Below are the code and all the weights of a small trained network. Each question names an input and a class and asks about switching units off, where a switched-off unit gives its printed mean instead of its output.

import numpy as np


def w(rows, s, z=0):
    codes = np.array(rows[::2]) - 128.0
    scale = np.full(codes.shape[1], s)
    scale[-1] = z or s
    return codes * scale


def norm(h):
    return h / np.sqrt((h * h).mean(-1, keepdims=True) + 1e-5)


def f(y):
    return np.maximum(y, 0)


def log_softmax(a):
    a = a - a.max(-1, keepdims=True)
    return a - np.log(np.exp(a).sum(-1, keepdims=True))


def net(x, mask):
    res = np.array(x, float).reshape(1, 7) / 4 @ E
    u = 0
    for l in range(2):
        y = f(norm(res) @ A[l][:, :-1].T + A[l][:, -1])
        res = res + np.where(mask[u : u + 5], y, B[l][:, -1]) @ B[l][:, :-1]
        u += 5
    return log_softmax(norm(res)[-1] @ U[:, :-1].T + U[:, -1])


A, B = {}, {}
E = w([
[127,125,118,136,139,125,127,118,139,142],'x0',
[110,95,242,150,148,124,150,192,231,165],'x1',
[130,126,137,121,118,130,126,133,116,129],'x2',
[128,127,121,133,138,130,127,126,136,125],'x3',
[252,134,149,251,78,194,186,122,110,120],'x4',
[133,124,135,115,105,132,130,127,121,140],'x5',
[145,137,124,112,127,139,128,131,138,126],'x6',
],0.0035)
A[0] = w([
[135,130,76,111,90,163,101,109,73,102,250],'L0N1',
[169,50,252,186,105,134,165,180,203,124,77],'L0N2',
[221,113,143,254,95,193,189,120,92,122,181],'L0N3',
[141,124,247,131,127,81,140,148,230,140,147],'L0N4',
[79,73,143,81,175,172,125,229,150,168,175],'L0N5',
],0.0032,0.0025)
B[0] = w([
[136,144,119,143,233,64,149,105,122,140,210],'L0N1',
[142,136,131,143,206,197,159,140,90,250,201],'L0N2',
[82,173,90,117,69,163,2,148,177,119,255],'L0N3',
[114,105,143,134,125,205,153,104,184,97,203],'L0N4',
[138,127,119,140,67,65,144,112,127,38,196],'L0N5',
],0.0049,0.0054)
A[1] = w([
[100,147,59,125,53,107,99,102,103,94,144],'L1N1',
[149,191,50,106,93,98,77,116,112,107,108],'L1N2',
[116,99,132,77,190,113,253,84,114,119,168],'L1N3',
[97,103,173,122,81,140,130,147,207,99,171],'L1N4',
[98,117,97,59,207,10,150,122,56,144,2],'L1N5',
],0.006,0.00093)
B[1] = w([
[184,168,151,149,78,81,86,189,172,68,219],'L1N1',
[123,146,157,149,78,42,143,156,146,117,246],'L1N2',
[104,64,173,85,154,50,194,50,2,94,189],'L1N3',
[85,83,76,72,169,154,45,137,116,78,207],'L1N4',
[169,131,121,156,130,214,190,108,123,205,253],'L1N5',
],0.0072,0.0063)
U = w([
[159,134,128,110,123,75,223,88,70,160,255],'0',
[172,204,114,178,73,67,81,173,161,107,26],'1',
[52,37,155,48,191,125,134,112,112,78,14],'2',
[117,123,132,152,154,248,88,162,191,164,191],'3',
],0.011,0.00086)

Each question gives the input, the list of numbers given to net, and the class t.
The units are the neurons (one row each of A and B). Each row of codes is followed by its name. A weight is (code - 128) times the scale printed after its matrix; where a second scale follows, it is the last column's (A, B and U).
mask holds one flag per neuron, layer by layer. A switched-off neuron (its flag False) gives its mean, the last column of its row in B, instead of its output. The means were averaged over made-up inputs and are rounded, as every weight is.
A unit's drop is (log p(t) with every unit on - log p(t) with that unit switched off) / (log p(t) with every unit on - log p(t) with every unit switched off).
The circuit of an input: a set's keep is (log p(t) with only the set's units on - log p(t) with every unit switched off) / (log p(t) with every unit on - log p(t) with every unit switched off). Starting from all 10 units, units are removed one at a time, each time the one whose removal leaves the highest keep (on an exact tie, the one counted first), for as long as the keep stays at least 0.8.
circuit, biggest first: the units of the circuit, biggest drop first
k most important neurons: the k neurons with the biggest drops, biggest first
top k neurons in layer l: the k neurons of layer l with the biggest drops, biggest first
drop when u is switched off: that unit's drop, to one decimal
input [6,-3,-4,-8,-5,-5,2], class 0: circuit, biggest first	(L0N3, L1N5)
input [-5,-8,5,-1,-8,4,2], class 0: circuit, biggest first	(L0N3, L1N5)
input [-5,2,5,-6,5,3,-7], class 3: top neuron in layer 0	(L0N2)
input [6,1,3,-3,8,8,-3], class 3: top 2 neurons in layer 0	(L0N2, L0N5)
input [5,-6,2,-2,-5,8,5], class 0: top 2 neurons in layer 0	(L0N3, L0N1)
input [-5,1,2,-7,5,7,7], class 3: top 2 neurons in layer 1	(L1N1, L1N2)
input [7,1,-6,6,8,-7,1], class 3: 4 most important neurons	(L1N1, L0N2, L0N5, L1N2)
input [-1,-7,-6,-3,-5,3,-3], class 0: top 2 neurons in layer 0	(L0N3, L0N1)
input [-8,5,7,-6,6,-3,-8], class 3: drop when L1N3 is switched off	0.0
input [5,-4,-3,1,-8,-6,0], class 0: drop when L0N3 is switched off	1.3
input [-8,5,3,4,-2,-5,1], class 2: drop when L0N3 is switched off	0.3
